Here is a tiny trained network, its code and every weight. The questions are about switching its units off for an input and a target symbol, where a switched-off unit gives its printed mean instead of its output.

import numpy as np


def w(rows, s, z=0):
    codes = np.array(rows[::2]) - 128.0
    scale = np.full(codes.shape[1], s)
    scale[-1] = z or s
    return codes * scale


def norm(h):
    return h / np.sqrt((h * h).mean(-1, keepdims=True) + 1e-5)


def softmax(a):
    e = np.exp(a - a.max(-1, keepdims=True))
    return e / e.sum(-1, keepdims=True)


def log_softmax(a):
    a = a - a.max(-1, keepdims=True)
    return a - np.log(np.exp(a).sum(-1, keepdims=True))


def net(x, mask):
    ids = ['ΔΞαβγεζηθλμπφψω'.index(c) for c in x.split()]
    T = len(ids)
    res = E[ids] + P[:T]
    u = 0
    for l in range(3):
        r = norm(res)
        for j in range(2):
            rows = slice(3 * j, 3 * j + 3)
            q, k, v = (r @ M[l][rows].T for M in (Q, K, V))
            z = softmax(np.where(np.tri(T) > 0, q @ k.T / 3**0.5, -1e9)) @ v
            o = O[l][rows]
            res = res + np.where(mask[u + j], z, o[:, -1]) @ o[:, :-1]
        u += 2
    return log_softmax(norm(res)[-1] @ U[:, :-1].T + U[:, -1])


Q, K, V, O = {}, {}, {}, {}
E = w([
[146,218,80,110,86],'Δ',
[129,98,122,151,69],'Ξ',
[155,119,139,79,73],'α',
[132,111,133,64,100],'β',
[175,138,175,125,97],'γ',
[102,118,136,52,120],'ε',
[110,91,158,148,66],'ζ',
[146,156,178,65,153],'η',
[118,199,117,191,75],'θ',
[83,254,124,116,127],'λ',
[81,163,53,180,37],'μ',
[101,130,188,90,155],'π',
[121,139,203,125,145],'φ',
[98,128,175,81,161],'ψ',
[57,167,119,176,88],'ω',
],0.009)
P = w([
[90,224,209,56,3],'0',
[91,184,206,64,28],'1',
[129,128,144,111,74],'2',
[117,230,118,114,85],'3',
[106,152,179,95,85],'4',
[152,135,95,134,145],'5',
[132,223,76,139,147],'6',
[100,167,161,128,146],'7',
],0.0044)
Q[0] = w([
[118,4,225,106,153],'0.h0',
[7,247,177,126,73],'0.h0',
[110,161,120,180,236],'0.h0',
[142,50,204,76,81],'0.h1',
[68,225,161,99,33],'0.h1',
[168,188,42,155,143],'0.h1',
],0.017)
K[0] = w([
[144,4,239,89,191],'0.h0',
[23,197,61,220,217],'0.h0',
[66,191,201,86,38],'0.h0',
[159,38,152,144,219],'0.h1',
[95,191,14,224,209],'0.h1',
[129,213,89,105,49],'0.h1',
],0.016)
V[0] = w([
[224,125,165,128,6],'0.h0',
[73,64,63,150,142],'0.h0',
[122,117,93,22,45],'0.h0',
[240,123,96,102,173],'0.h1',
[212,152,168,208,106],'0.h1',
[101,84,226,147,158],'0.h1',
],0.019)
O[0] = w([
[182,86,189,5,62,216],'0.h0',
[81,45,112,177,143,3],'0.h0',
[122,83,45,25,121,216],'0.h0',
[142,44,202,79,212,68],'0.h1',
[146,144,243,102,83,131],'0.h1',
[244,138,126,200,110,121],'0.h1',
],0.013,0.018)
Q[1] = w([
[97,113,158,126,186],'1.h0',
[151,251,100,51,128],'1.h0',
[44,94,86,118,113],'1.h0',
[158,102,89,163,128],'1.h1',
[102,41,106,154,43],'1.h1',
[195,140,121,137,118],'1.h1',
],0.018)
K[1] = w([
[65,135,117,146,159],'1.h0',
[162,4,164,109,108],'1.h0',
[117,147,136,10,113],'1.h0',
[154,113,88,161,118],'1.h1',
[171,26,88,41,129],'1.h1',
[144,141,117,168,75],'1.h1',
],0.017)
V[1] = w([
[134,75,77,126,85],'1.h0',
[109,212,149,116,250],'1.h0',
[88,228,109,179,59],'1.h0',
[34,146,186,217,233],'1.h1',
[20,93,225,110,2],'1.h1',
[98,136,198,94,161],'1.h1',
],0.0087)
O[1] = w([
[135,89,160,145,167,143],'1.h0',
[77,208,111,142,60,89],'1.h0',
[161,138,92,248,171,121],'1.h0',
[128,254,59,19,92,7],'1.h1',
[38,167,211,184,178,142],'1.h1',
[55,167,138,116,89,120],'1.h1',
],0.0069,0.016)
Q[2] = w([
[107,99,166,55,196],'2.h0',
[141,93,61,131,168],'2.h0',
[94,252,126,120,140],'2.h0',
[100,140,89,102,101],'2.h1',
[119,104,73,154,194],'2.h1',
[43,175,146,29,146],'2.h1',
],0.019)
K[2] = w([
[101,107,166,59,170],'2.h0',
[132,91,71,114,150],'2.h0',
[40,202,150,153,149],'2.h0',
[88,149,147,161,136],'2.h1',
[160,174,108,102,160],'2.h1',
[7,124,136,169,172],'2.h1',
],0.021)
V[2] = w([
[150,142,117,68,196],'2.h0',
[198,149,139,3,140],'2.h0',
[179,126,158,53,42],'2.h0',
[178,185,120,164,158],'2.h1',
[95,71,159,172,68],'2.h1',
[93,218,101,92,126],'2.h1',
],0.015)
O[2] = w([
[193,87,125,175,192,154],'2.h0',
[114,101,134,254,233,254],'2.h0',
[36,143,136,205,178,251],'2.h0',
[119,165,163,45,118,101],'2.h1',
[59,117,91,224,77,105],'2.h1',
[141,217,148,108,216,173],'2.h1',
],0.0097,0.018)
U = w([
[31,113,142,62,180,66],'Δ',
[82,83,145,139,103,169],'Ξ',
[157,48,124,8,109,155],'α',
[125,100,98,96,124,102],'β',
[187,110,254,51,103,62],'γ',
[109,90,22,111,147,101],'ε',
[132,55,139,190,54,150],'ζ',
[167,90,161,195,251,116],'η',
[40,175,236,147,97,116],'θ',
[119,247,106,51,193,122],'λ',
[11,113,59,198,122,136],'μ',
[187,145,67,159,100,126],'π',
[216,207,193,197,87,104],'φ',
[178,146,37,139,123,151],'ψ',
[89,154,76,94,25,253],'ω',
],0.0086,0.004)

Each question gives the input, a string of symbols that net reads in full, and the target symbol t.
The units are the heads (3 rows each of Q, K, V and O). Each row of codes is followed by its name. A weight is (code - 128) times the scale printed after its matrix; where a second scale follows, it is the last column's (O and U).
mask holds one flag per head, layer by layer. A switched-off head (its flag False) gives its mean, the last column of its rows in O, instead of its output. The means were averaged over made-up inputs and are rounded, as every weight is.
A unit's drop is (log p(t) with every unit on - log p(t) with that unit switched off) / (log p(t) with every unit on - log p(t) with every unit switched off).
The circuit of an input: a set's keep is (log p(t) with only the set's units on - log p(t) with every unit switched off) / (log p(t) with every unit on - log p(t) with every unit switched off). Starting from all 6 units, units are removed one at a time, each time the one whose removal leaves the highest keep (on an exact tie, the one counted first), for as long as the keep stays at least 0.8.
units of the circuit, in order: the units of the circuit, biggest drop first
most important unit: the unit with the biggest drop
heads that matter: for each layer, one digit per head in row order, 1 if its drop is at least 0.15 and else 0, layers parted by /
drop when u is switched off: that unit's drop, to one decimal
input η η ω ζ, target ω: heads that matter : 01 / 00 / 10
input η λ η ω, target ω: heads that matter : 10 / 00 / 10
input λ η γ ζ, target λ: most important unit : 0.h1
input η γ β ε μ ζ, target ζ: units of the circuit, in order : [0.h0; 2.h1]
input ω π γ η, target ω: units of the circuit, in order : [0.h1; 2.h0]
input ε μ γ η, target μ: heads that matter : 11 / 00 / 00
input ψ ω γ ψ, target ω: units of the circuit, in order : [0.h1; 2.h0]
input η α α φ μ α α, target μ: heads that matter : 01 / 00 / 00
input γ λ η ε, target λ: units of the circuit, in order : [0.h1; 0.h0; 2.h1; 2.h0]
input ω ε η ζ η μ η α, target μ: heads that matter : 10 / 00 / 00
input η η η φ λ α α, target λ: units of the circuit, in order : [0.h0; 2.h1; 2.h0]
input η η α η λ ω η η, target ω: units of the circuit, in order : [2.h0; 0.h0]
input φ λ λ ω α, target ω: units of the circuit, in order : [2.h0; 0.h0]
input θ η η φ β, target φ: heads that matter : 11 / 00 / 00
input γ α θ ψ, target θ: units of the circuit, in order : [0.h1]
input Δ φ Δ α γ θ Δ Δ, target θ: heads that matter : 10 / 00 / 00
input μ β η ω, target ω: units of the circuit, in order : [2.h0; 0.h0]
input α η α ζ, target ζ: units of the circuit, in order : [0.h0; 0.h1; 2.h0]
input η φ η λ η ψ μ, target μ: units of the circuit, in order : [0.h1; 0.h0]
input λ α γ λ ω ε μ γ, target μ: heads that matter : 11 / 00 / 01
input α γ γ Δ γ η β, target Δ: heads that matter : 01 / 00 / 00
input λ α λ η, target λ: drop when 2.h1 is switched off : 0.4
